Below are the code and all the weights of a small trained network. Each question names an input and a class and asks about switching units off, where a switched-off unit gives its printed mean instead of its output.

import numpy as np


def w(rows, s, z=0):
    codes = np.array(rows[::2]) - 128.0
    scale = np.full(codes.shape[1], s)
    scale[-1] = z or s
    return codes * scale


def norm(h):
    return h / np.sqrt((h * h).mean(-1, keepdims=True) + 1e-5)


def f(y):
    return np.maximum(y, 0)


def log_softmax(a):
    a = a - a.max(-1, keepdims=True)
    return a - np.log(np.exp(a).sum(-1, keepdims=True))


def net(x, mask):
    res = np.array(x, float).reshape(1, 7) / 4 @ E
    u = 0
    for l in range(4):
        y = f(norm(res) @ A[l][:, :-1].T + A[l][:, -1])
        res = res + np.where(mask[u : u + 3], y, B[l][:, -1]) @ B[l][:, :-1]
        u += 3
    return log_softmax(norm(res)[-1] @ U[:, :-1].T + U[:, -1])


A, B = {}, {}
E = w([
[55,191,100,146,115,210,170],'x0',
[162,144,176,165,151,97,206],'x1',
[120,79,100,63,179,139,3],'x2',
[42,136,37,115,70,117,94],'x3',
[200,104,72,241,180,68,151],'x4',
[169,131,155,209,166,207,90],'x5',
[137,82,96,79,173,223,205],'x6',
],0.0065)
A[0] = w([
[197,153,143,185,114,144,105,3],'L0N0',
[36,194,243,192,173,167,255,98],'L0N1',
[225,53,245,54,158,73,122,132],'L0N2',
],0.0045,0.0015)
B[0] = w([
[131,242,99,123,51,153,39,159],'L0N0',
[105,2,98,113,119,148,167,238],'L0N1',
[140,56,128,107,126,21,107,253],'L0N2',
],0.0092,0.004)
A[1] = w([
[65,211,3,225,60,30,135,68],'L1N0',
[91,71,92,242,196,93,139,247],'L1N1',
[24,121,123,119,168,34,173,128],'L1N2',
],0.0056,0.0013)
B[1] = w([
[104,210,69,160,131,87,212,227],'L1N0',
[104,145,104,178,123,204,135,255],'L1N1',
[116,206,110,255,99,30,77,208],'L1N2',
],0.0094,0.0039)
A[2] = w([
[121,82,228,42,68,90,236,139],'L2N0',
[16,176,18,253,156,229,98,254],'L2N1',
[123,253,80,143,156,133,174,62],'L2N2',
],0.0056,0.0026)
B[2] = w([
[129,96,192,212,147,108,130,181],'L2N0',
[196,115,130,143,77,212,255,254],'L2N1',
[185,226,118,129,100,91,123,161],'L2N2',
],0.012,0.0079)
A[3] = w([
[106,110,172,144,162,254,217,249],'L3N0',
[110,92,73,211,46,166,90,206],'L3N1',
[118,32,82,104,126,78,80,58],'L3N2',
],0.0066,0.0018)
B[3] = w([
[28,43,200,146,179,137,100,254],'L3N0',
[107,137,199,221,168,249,139,190],'L3N1',
[130,182,63,126,205,208,30,160],'L3N2',
],0.012,0.008)
U = w([
[158,218,54,172,39,115,192,175],'0',
[186,91,136,142,145,51,121,129],'1',
[154,124,79,45,85,132,171,2],'2',
[150,153,95,112,183,170,109,80],'3',
[158,135,120,118,142,200,182,85],'4',
[51,65,143,147,148,220,200,171],'5',
[132,114,81,8,140,175,91,163],'6',
],0.013,0.0074)

Each question gives the input, the list of numbers given to net, and the class t.
The units are the neurons (one row each of A and B). Each row of codes is followed by its name. A weight is (code - 128) times the scale printed after its matrix; where a second scale follows, it is the last column's (A, B and U).
mask holds one flag per neuron, layer by layer. A switched-off neuron (its flag False) gives its mean, the last column of its row in B, instead of its output. The means were averaged over made-up inputs and are rounded, as every weight is.
A unit's drop is (log p(t) with every unit on - log p(t) with that unit switched off) / (log p(t) with every unit on - log p(t) with every unit switched off).
The circuit of an input: a set's keep is (log p(t) with only the set's units on - log p(t) with every unit switched off) / (log p(t) with every unit on - log p(t) with every unit switched off). Starting from all 12 units, units are removed one at a time, each time the one whose removal leaves the highest keep (on an exact tie, the one counted first), for as long as the keep stays at least 0.8.
units of the circuit, in order: the units of the circuit, biggest drop first
k most important neurons: the k neurons with the biggest drops, biggest first
k most important neurons of layer l: the k neurons of layer l with the biggest drops, biggest first
drop of u: that unit's drop, to one decimal
input [0,8,6,3,-2,6,-8], class 0: units of the circuit, in order : (L3N0)
input [3,-1,-2,4,2,6,-8], class 0: 2 most important neurons : (L1N0 L2N2)
input [-8,2,4,4,1,0,-6], class 3: units of the circuit, in order : (L3N2 L2N0)
input [-7,7,-8,-1,-8,1,-1], class 1: 2 most important neurons : (L2N1 L0N2)
input [-7,-1,-7,2,-8,-1,3], class 1: 3 most important neurons : (L2N1 L1N1 L3N0)
input [-8,4,3,6,6,1,-3], class 0: 2 most important neurons : (L3N0 L1N0)
input [7,-3,-5,4,-7,-3,-7], class 0: units of the circuit, in order : (L1N0 L2N2)
input [-8,-1,5,-1,5,4,-2], class 3: 2 most important neurons of layer 3 : (L3N2 L3N0)
input [-8,-1,-7,-4,7,-3,5], class 1: units of the circuit, in order : (L2N1 L3N1)
input [1,-1,3,-1,-1,-1,1], class 6: 2 most important neurons of layer 1 : (L1N1 L1N0)
input [2,-8,-2,2,-1,-5,1], class 0: 3 most important neurons : (L0N1 L2N2 L1N0)
input [-4,7,3,4,1,-7,3], class 0: 3 most important neurons : (L1N2 L3N0 L0N1)
input [2,3,8,7,-7,-3,-8], class 0: 2 most important neurons : (L3N0 L0N1)
input [-4,2,7,-5,-7,4,-3], class 6: most important neuron : (L3N2)
input [-2,4,4,-8,-8,-8,5], class 1: 2 most important neurons of layer 3 : (L3N0 L3N1)
input [-4,-5,1,-6,-1,-6,6], class 6: 2 most important neurons : (L3N2 L2N1)
input [-6,-7,8,-6,1,6,3], class 6: 2 most important neurons of layer 2 : (L2N1 L2N0)
input [-4,2,-5,-3,-3,-4,8], class 1: 2 most important neurons of layer 2 : (L2N1 L2N0)
input [1,-4,1,6,-3,-5,-7], class 0: drop of L1N1 : 0.0
input [-1,7,3,-1,-2,-4,4], class 1: drop of L2N1 : 0.1
input [-2,2,7,-7,-2,-3,-3], class 1: units of the circuit, in order : (L0N2)
input [-6,0,-8,-5,3,-7,0], class 1: drop of L2N1 : 0.3
